Below are the code and all the weights of a small trained network. Each question names an input and a class and asks about switching units off, where a switched-off unit gives its printed mean instead of its output.

import numpy as np


def w(rows, s, z=0):
    codes = np.array(rows[::2]) - 128.0
    scale = np.full(codes.shape[1], s)
    scale[-1] = z or s
    return codes * scale


def norm(h):
    return h / np.sqrt((h * h).mean(-1, keepdims=True) + 1e-5)


def f(y):
    return y / 2 * (1 + np.tanh(0.7978845608 * (y + 0.044715 * y**3)))


def log_softmax(a):
    a = a - a.max(-1, keepdims=True)
    return a - np.log(np.exp(a).sum(-1, keepdims=True))


def net(x, mask):
    res = np.array(x, float).reshape(1, 5) / 4 @ E
    u = 0
    for l in range(2):
        y = f(norm(res) @ A[l][:, :-1].T + A[l][:, -1])
        res = res + np.where(mask[u : u + 11], y, B[l][:, -1]) @ B[l][:, :-1]
        u += 11
    return log_softmax(norm(res)[-1] @ U[:, :-1].T + U[:, -1])


A, B = {}, {}
E = w([
[127,58,133,254],'x0',
[72,145,211,134],'x1',
[231,114,171,141],'x2',
[132,140,128,134],'x3',
[128,130,127,129],'x4',
],0.0081)
A[0] = w([
[171,151,90,106,76],'0.n1',
[109,178,84,38,133],'0.n2',
[102,159,187,68,66],'0.n3',
[68,168,241,139,250],'0.n4',
[52,172,142,103,54],'0.n5',
[84,146,135,133,110],'0.n6',
[49,177,85,63,75],'0.n7',
[170,169,177,27,112],'0.n8',
[48,142,51,137,4],'0.n9',
[9,134,80,181,83],'0.n10',
[96,105,110,104,53],'0.n11',
],0.013,0.0037)
B[0] = w([
[75,59,159,97,144],'0.n1',
[145,34,197,131,214],'0.n2',
[101,206,165,114,181],'0.n3',
[71,143,202,146,254],'0.n4',
[81,102,190,57,178],'0.n5',
[127,88,135,98,147],'0.n6',
[152,117,252,171,209],'0.n7',
[124,185,50,60,220],'0.n8',
[169,247,93,165,176],'0.n9',
[68,91,73,87,224],'0.n10',
[145,157,153,115,127],'0.n11',
],0.019,0.0082)
A[1] = w([
[139,117,101,166,108],'1.n1',
[79,145,189,80,158],'1.n2',
[83,172,174,194,143],'1.n3',
[153,82,74,162,92],'1.n4',
[137,105,87,58,76],'1.n5',
[120,252,123,113,3],'1.n6',
[181,87,192,183,141],'1.n7',
[224,103,166,118,116],'1.n8',
[177,110,64,59,78],'1.n9',
[169,123,19,193,129],'1.n10',
[52,152,53,162,132],'1.n11',
],0.015,0.004)
B[1] = w([
[104,156,121,121,137],'1.n1',
[136,138,53,168,254],'1.n2',
[193,63,126,92,202],'1.n3',
[110,193,112,144,161],'1.n4',
[178,142,140,89,147],'1.n5',
[95,250,157,126,158],'1.n6',
[168,153,177,172,197],'1.n7',
[139,112,88,191,162],'1.n8',
[176,92,158,52,158],'1.n9',
[144,166,18,140,189],'1.n10',
[91,60,104,95,181],'1.n11',
],0.026,0.0098)
U = w([
[210,89,185,197,197],'0',
[217,119,112,10,84],'1',
[98,140,3,96,151],'2',
[188,173,46,217,3],'3',
[80,121,225,96,168],'4',
[94,239,137,56,83],'5',
[42,49,103,119,144],'6',
],0.018,0.0033)

Each question gives the input, the list of numbers given to net, and the class t.
The units are the neurons (one row each of A and B). Each row of codes is followed by its name. A weight is (code - 128) times the scale printed after its matrix; where a second scale follows, it is the last column's (A, B and U).
mask holds one flag per neuron, layer by layer. A switched-off neuron (its flag False) gives its mean, the last column of its row in B, instead of its output. The means were averaged over made-up inputs and are rounded, as every weight is.
A unit's drop is (log p(t) with every unit on - log p(t) with that unit switched off) / (log p(t) with every unit on - log p(t) with every unit switched off).
The circuit of an input: a set's keep is (log p(t) with only the set's units on - log p(t) with every unit switched off) / (log p(t) with every unit on - log p(t) with every unit switched off). Starting from the 12 units with the biggest drops (on a tie, the unit counted first), units are removed one at a time, each time the one whose removal leaves the highest keep (on an exact tie, the one counted first), for as long as the keep stays at least 0.8.
circuit, biggest first: the units of the circuit, biggest drop first
unit that matters most: the unit with the biggest drop
k most important neurons: the k neurons with the biggest drops, biggest first
top k neurons in layer l: the k neurons of layer l with the biggest drops, biggest first
input [0,0,-6,-8,3], class 0: circuit, biggest first	[0.n7]
input [-6,-5,0,-3,6], class 0: circuit, biggest first	[0.n2; 0.n10]
input [-4,2,6,6,8], class 5: 2 most important neurons	[1.n6; 0.n8]
input [-4,2,6,-2,4], class 5: circuit, biggest first	[1.n6; 0.n8]
input [-1,0,-5,-4,3], class 0: top 2 neurons in layer 0	[0.n7; 0.n9]
input [1,7,3,6,-5], class 0: circuit, biggest first	[1.n3; 0.n4; 1.n2]
input [-1,4,7,7,2], class 5: 2 most important neurons	[1.n6; 0.n2]
input [0,0,1,-1,3], class 1: circuit, biggest first	[0.n4; 0.n7; 1.n9]
input [1,3,-2,-6,2], class 6: circuit, biggest first	[0.n10; 0.n8]
input [0,-4,4,3,-7], class 1: circuit, biggest first	[0.n4; 1.n9]
input [6,3,0,-2,-1], class 6: 2 most important neurons	[0.n7; 0.n2]
input [5,-1,0,8,-6], class 2: 4 most important neurons	[0.n7; 0.n2; 0.n4; 1.n11]
input [0,2,8,-7,5], class 5: circuit, biggest first	[0.n2; 1.n6]
input [5,1,-4,1,-4], class 6: 2 most important neurons	[1.n11; 0.n8]
input [8,8,-1,-2,0], class 6: 2 most important neurons	[0.n7; 0.n10]
input [1,5,-7,1,1], class 6: 4 most important neurons	[0.n10; 1.n2; 1.n7; 1.n6]
input [-1,5,-6,2,-6], class 4: unit that matters most	0.n7
input [1,3,-4,-1,2], class 6: 2 most important neurons	[0.n10; 1.n2]
input [-8,7,-2,0,3], class 4: top 2 neurons in layer 0	[0.n2; 0.n7]
input [2,4,-4,4,-7], class 6: most important neuron	[0.n10]
input [0,8,-6,4,-3], class 4: top 2 neurons in layer 0	[0.n4; 0.n7]
input [8,-1,-3,-2,-7], class 2: top 2 neurons in layer 0	[0.n4; 0.n5]
